Here is a tiny trained network, its code and every weight. The questions are about switching its units off for an input and a target symbol, where a switched-off unit gives its printed mean instead of its output.

import numpy as np


def w(rows, s, z=0):
    codes = np.array(rows[::2]) - 128.0
    scale = np.full(codes.shape[1], s)
    scale[-1] = z or s
    return codes * scale


def f(y):
    return np.maximum(y, 0)


def softmax(a):
    e = np.exp(a - a.max(-1, keepdims=True))
    return e / e.sum(-1, keepdims=True)


def log_softmax(a):
    a = a - a.max(-1, keepdims=True)
    return a - np.log(np.exp(a).sum(-1, keepdims=True))


def net(x, mask):
    ids = ['αδεζηθμξπφω'.index(c) for c in x.split()]
    T = len(ids)
    res = E[ids] + P[:T]
    u = 0
    for l in range(3):
        q, k, v = (res @ M[l].T for M in (Q, K, V))
        z = softmax(np.where(np.tri(T) > 0, q @ k.T / 2**0.5, -1e9)) @ v
        res = res + np.where(mask[u], z, O[l][:, -1]) @ O[l][:, :-1]
        u += 1
        y = f(res @ A[l][:, :-1].T + A[l][:, -1])
        res = res + np.where(mask[u : u + 4], y, B[l][:, -1]) @ B[l][:, :-1]
        u += 4
    return log_softmax(res[-1] @ U[:, :-1].T + U[:, -1])


Q, K, V, O, A, B = {}, {}, {}, {}, {}, {}
E = w([
[129,179,162,107,31,177,239,58],'α',
[167,62,55,228,200,201,140,106],'δ',
[85,94,169,48,107,188,110,90],'ε',
[114,77,115,155,140,142,170,183],'ζ',
[69,61,108,154,96,168,98,135],'η',
[104,66,89,53,139,145,173,104],'θ',
[1,170,130,162,16,39,168,87],'μ',
[136,176,191,119,195,176,141,162],'ξ',
[87,113,121,107,194,74,49,203],'π',
[62,48,147,167,119,178,176,89],'φ',
[81,105,117,203,136,146,120,124],'ω',
],0.019)
P = w([
[168,10,131,255,164,237,96,194],'0',
[164,69,38,115,160,83,176,154],'1',
[118,80,39,108,136,83,141,149],'2',
[101,100,79,105,148,101,134,139],'3',
[115,159,148,57,171,133,124,142],'4',
[101,129,120,66,144,117,121,148],'5',
[73,124,79,99,125,121,117,154],'6',
[75,110,88,101,118,124,103,155],'7',
[65,114,84,109,109,124,102,160],'8',
],0.0081)
Q[0] = w([
[50,80,114,48,221,172,15,144],'0.h0',
[255,198,190,208,49,135,123,176],'0.h0',
],0.006)
K[0] = w([
[42,124,188,201,234,210,96,240],'0.h0',
[178,180,21,2,176,107,214,118],'0.h0',
],0.0071)
V[0] = w([
[146,46,212,252,73,143,15,130],'0.h0',
[69,164,185,194,207,151,208,230],'0.h0',
],0.0048)
O[0] = w([
[121,169,103,183,143,133,175,250,255],'0.h0',
[112,111,118,144,107,54,204,161,178],'0.h0',
],0.015,0.0087)
A[0] = w([
[5,144,142,79,64,110,145,146,120],'0.n0',
[253,188,196,203,214,143,188,123,3],'0.n1',
[51,58,133,112,154,172,208,18,94],'0.n2',
[63,97,246,74,155,159,146,154,208],'0.n3',
],0.0069,0.0037)
B[0] = w([
[214,103,209,218,198,144,144,108,254],'0.n0',
[116,91,58,255,77,102,124,153,169],'0.n1',
[151,170,122,39,163,69,96,219,183],'0.n2',
[51,52,8,237,91,140,70,165,185],'0.n3',
],0.0073)
Q[1] = w([
[245,151,148,151,255,118,70,135],'1.h0',
[58,7,43,139,195,225,89,214],'1.h0',
],0.0079)
K[1] = w([
[155,199,125,254,84,143,194,82],'1.h0',
[145,26,107,136,156,166,88,155],'1.h0',
],0.0084)
V[1] = w([
[113,206,126,174,66,164,171,113],'1.h0',
[107,1,153,128,134,96,131,24],'1.h0',
],0.0056)
O[1] = w([
[106,59,73,84,50,170,107,15,158],'1.h0',
[193,174,156,255,175,239,90,199,1],'1.h0',
],0.014,0.0091)
A[1] = w([
[136,106,158,19,93,99,103,133,153],'1.n0',
[162,110,67,131,224,54,160,92,212],'1.n1',
[115,89,85,3,134,196,159,175,7],'1.n2',
[141,153,142,35,194,22,96,223,160],'1.n3',
],0.0068,0.0016)
B[1] = w([
[116,68,141,36,167,174,111,133,193],'1.n0',
[201,108,145,133,76,252,1,158,254],'1.n1',
[56,82,122,210,144,88,158,81,239],'1.n2',
[97,215,189,225,96,88,123,176,221],'1.n3',
],0.0076,0.0098)
Q[2] = w([
[81,125,190,149,128,16,49,117],'2.h0',
[254,142,123,161,108,97,77,12],'2.h0',
],0.0085)
K[2] = w([
[39,174,194,224,77,44,66,71],'2.h0',
[254,159,240,38,219,95,75,90],'2.h0',
],0.0072)
V[2] = w([
[181,128,150,203,158,131,193,144],'2.h0',
[101,77,217,142,139,254,154,175],'2.h0',
],0.0075)
O[2] = w([
[122,86,123,160,154,33,177,89,151],'2.h0',
[157,249,70,59,176,198,108,161,251],'2.h0',
],0.019,0.0026)
A[2] = w([
[170,218,172,158,144,109,174,128,87],'2.n0',
[248,142,94,223,14,125,54,180,233],'2.n1',
[144,80,125,172,126,209,125,75,3],'2.n2',
[174,131,52,198,154,213,1,219,58],'2.n3',
],0.0076,0.0045)
B[2] = w([
[161,89,83,97,4,196,103,104,170],'2.n0',
[27,142,153,162,173,172,156,104,207],'2.n1',
[58,205,70,160,128,16,137,170,153],'2.n2',
[100,117,152,160,108,74,76,39,250],'2.n3',
],0.011,0.012)
U = w([
[97,174,139,61,109,15,113,132,80],'α',
[145,112,96,92,144,120,132,139,204],'δ',
[99,157,80,57,128,107,104,94,95],'ε',
[121,109,90,3,116,28,144,41,26],'ζ',
[87,122,119,120,150,204,148,55,23],'η',
[76,204,50,48,177,154,206,136,82],'θ',
[171,135,49,118,51,111,89,132,59],'μ',
[148,92,98,102,182,153,111,151,253],'ξ',
[88,150,102,40,60,235,163,115,206],'π',
[142,93,135,138,159,226,175,120,235],'φ',
[164,104,168,119,6,126,178,43,93],'ω',
],0.0065,0.0046)

Each question gives the input, a string of symbols that net reads in full, and the target symbol t.
The units are the heads (2 rows each of Q, K, V and O) and the neurons (one row each of A and B). Each row of codes is followed by its name. A weight is (code - 128) times the scale printed after its matrix; where a second scale follows, it is the last column's (O, A, B and U).
mask holds one flag per unit, layer by layer, with each layer's heads first. A switched-off unit (its flag False) gives its mean, the last column of its rows in O or B, instead of its output. The means were averaged over made-up inputs and are rounded, as every weight is.
A unit's drop is (log p(t) with every unit on - log p(t) with that unit switched off) / (log p(t) with every unit on - log p(t) with every unit switched off).
The circuit of an input: a set's keep is (log p(t) with only the set's units on - log p(t) with every unit switched off) / (log p(t) with every unit on - log p(t) with every unit switched off). Starting from the 12 units with the biggest drops (on a tie, the unit counted first), units are removed one at a time, each time the one whose removal leaves the highest keep (on an exact tie, the one counted first), for as long as the keep stays at least 0.8.
circuit, biggest first: the units of the circuit, biggest drop first
unit that matters most: the unit with the biggest drop
top k neurons: the k neurons with the biggest drops, biggest first
k most important neurons of layer l: the k neurons of layer l with the biggest drops, biggest first
input η π φ η π δ θ ξ θ, target π: most important neuron of layer 0 -> 0.n0
input η ω η φ ε δ δ, target η: circuit, biggest first -> 2.n1, 1.n1, 2.n3
input η ζ π π δ η φ ω, target π: 2 most important neurons of layer 1 -> 1.n0, 1.n1
input η φ φ δ η, target π: circuit, biggest first -> 1.h0, 0.h0, 2.h0, 0.n0
input ω η η θ η, target ω: circuit, biggest first -> 1.h0, 0.h0, 2.h0, 0.n0
input ω α η η η ε, target ω: circuit, biggest first -> 1.h0, 2.h0, 0.h0, 0.n0
input η δ θ ε, target π: top 3 neurons -> 1.n1, 1.n2, 1.n0
input ω ω η π π η δ ω, target ω: circuit, biggest first -> 0.h0, 1.h0, 2.h0
input ε δ ω ω, target ε: top 3 neurons -> 2.n3, 0.n3, 0.n0
input η θ α, target π: circuit, biggest first -> 2.h0, 2.n0
input ω ω θ η ω, target ω: circuit, biggest first -> 0.h0, 1.h0, 2.h0, 0.n0
input δ η δ φ η η θ η ω, target ζ: top 4 neurons -> 0.n1, 1.n0, 0.n0, 2.n1
input ξ φ ξ ζ η π θ φ, target φ: circuit, biggest first -> 1.h0, 0.n0, 0.h0, 2.n3
input δ θ ε η η δ δ δ ξ, target ζ: circuit, biggest first -> 0.h0, 0.n1, 2.h0
input η ε ξ ξ, target π: circuit, biggest first -> 0.h0, 1.h0, 2.h0, 0.n0
input η ω η ε μ, target ω: top 4 neurons -> 0.n0, 1.n1, 1.n0, 2.n0
input η ω ε, target π: unit that matters most -> 1.h0
input ε φ ζ δ ζ ζ, target ε: 2 most important neurons of layer 0 -> 0.n3, 0.n2
input ε ω α ξ, target ε: circuit, biggest first -> 2.n3, 2.h0, 0.n3
input η δ π η η φ ω θ, target π: top 2 neurons -> 1.n1, 1.n2
input α δ η δ φ π η δ η, target η: circuit, biggest first -> 1.h0, 0.h0, 2.n3, 2.n1
input π η ω, target α: top 2 neurons -> 1.n3, 0.n0
input δ π φ μ α ζ, target ζ: top 2 neurons -> 0.n1, 1.n0
input φ ε φ η φ η η ω, target θ: 2 most important neurons of layer 2 -> 2.n3, 2.n0
